Below is a small trained network, with its code and all its weights. Each question gives an input and a class and asks what happens when units are switched off, that is, made to give their printed mean instead of their output.

import numpy as np


def w(rows, s, z=0):
    codes = np.array(rows[::2]) - 128.0
    scale = np.full(codes.shape[1], s)
    scale[-1] = z or s
    return codes * scale


def f(y):
    return np.maximum(y, 0)


def log_softmax(a):
    a = a - a.max(-1, keepdims=True)
    return a - np.log(np.exp(a).sum(-1, keepdims=True))


def net(x, mask):
    res = np.array(x, float).reshape(1, 5) / 4 @ E
    y = f(res @ A[0][:, :-1].T + A[0][:, -1])
    res = res + np.where(mask, y, B[0][:, -1]) @ B[0][:, :-1]
    return log_softmax(res[-1] @ U[:, :-1].T + U[:, -1])


A, B = {}, {}
E = w([
[254,122,246,124],'x0',
[30,223,239,219],'x1',
[127,127,128,131],'x2',
[16,92,188,2],'x3',
[127,126,129,131],'x4',
],0.0095)
A[0] = w([
[177,109,200,110,77],'neuron 0',
[106,169,154,142,165],'neuron 1',
[98,180,188,165,91],'neuron 2',
[154,79,169,131,128],'neuron 3',
[87,138,153,49,3],'neuron 4',
[160,113,166,128,53],'neuron 5',
[176,172,108,169,145],'neuron 6',
[169,165,214,99,62],'neuron 7',
[78,183,145,154,60],'neuron 8',
[159,69,85,28,37],'neuron 9',
[62,138,68,121,96],'neuron 10',
[82,90,151,56,92],'neuron 11',
[105,194,165,100,97],'neuron 12',
[137,137,93,148,31],'neuron 13',
[167,6,101,97,181],'neuron 14',
[168,139,177,95,62],'neuron 15',
[88,59,201,83,84],'neuron 16',
[129,68,195,98,106],'neuron 17',
],0.015,0.002)
B[0] = w([
[73,201,82,88,190],'neuron 0',
[98,60,156,107,180],'neuron 1',
[96,64,235,123,211],'neuron 2',
[94,194,118,33,167],'neuron 3',
[247,143,146,154,198],'neuron 4',
[121,207,15,118,162],'neuron 5',
[229,117,129,173,189],'neuron 6',
[81,157,104,69,193],'neuron 7',
[133,113,168,100,200],'neuron 8',
[131,90,183,126,247],'neuron 9',
[56,241,3,41,215],'neuron 10',
[179,139,67,249,212],'neuron 11',
[123,47,178,165,177],'neuron 12',
[100,134,117,205,153],'neuron 13',
[44,2,212,93,242],'neuron 14',
[106,203,76,68,173],'neuron 15',
[208,88,65,198,206],'neuron 16',
[188,175,102,115,181],'neuron 17',
],0.0073,0.016)
U = w([
[74,34,210,78,61],'0',
[63,218,50,53,252],'1',
[251,126,94,220,52],'2',
],0.013,0.0017)

Each question gives the input, the list of numbers given to net, and the class t.
The units are the neurons (one row each of A and B). Each row of codes is followed by its name. A weight is (code - 128) times the scale printed after its matrix; where a second scale follows, it is the last column's (A, B and U).
mask holds one flag per neuron, in row order. A switched-off neuron (its flag False) gives its mean, the last column of its row in B, instead of its output. The means were averaged over made-up inputs and are rounded, as every weight is.
A unit's drop is (log p(t) with every unit on - log p(t) with that unit switched off) / (log p(t) with every unit on - log p(t) with every unit switched off).
The circuit of an input: a set's keep is (log p(t) with only the set's units on - log p(t) with every unit switched off) / (log p(t) with every unit on - log p(t) with every unit switched off). Starting from the 12 units with the biggest drops (on a tie, the unit counted first), units are removed one at a time, each time the one whose removal leaves the highest keep (on an exact tie, the one counted first), for as long as the keep stays at least 0.8.
circuit, biggest first: the units of the circuit, biggest drop first
most important unit: the unit with the biggest drop
top k neurons: the k neurons with the biggest drops, biggest first
drop of u: that unit's drop, to one decimal
input [2,-6,4,8,1], class 2: most important unit -> neuron 11
input [-5,7,-3,8,-6], class 2: circuit, biggest first -> [neuron 11; neuron 4]
input [8,-7,7,3,-2], class 1: top 3 neurons -> [neuron 0; neuron 15; neuron 5]
input [4,1,4,5,-1], class 2: top 2 neurons -> [neuron 16; neuron 10]
input [-5,-4,3,6,-3], class 2: top 2 neurons -> [neuron 11; neuron 4]
input [-8,-1,4,-8,4], class 1: top 4 neurons -> [neuron 10; neuron 11; neuron 16; neuron 4]
input [-7,-8,-4,8,-3], class 0: top 3 neurons -> [neuron 14; neuron 9; neuron 6]
input [1,7,7,-7,-7], class 0: top 2 neurons -> [neuron 2; neuron 11]
input [0,-3,3,-3,-4], class 0: top 3 neurons -> [neuron 11; neuron 16; neuron 4]
input [-6,6,1,0,-3], class 0: drop of neuron 15 -> 0.2
input [4,-2,7,5,0], class 2: drop of neuron 16 -> 0.5
input [-1,3,0,6,-4], class 2: drop of neuron 3 -> 0.0
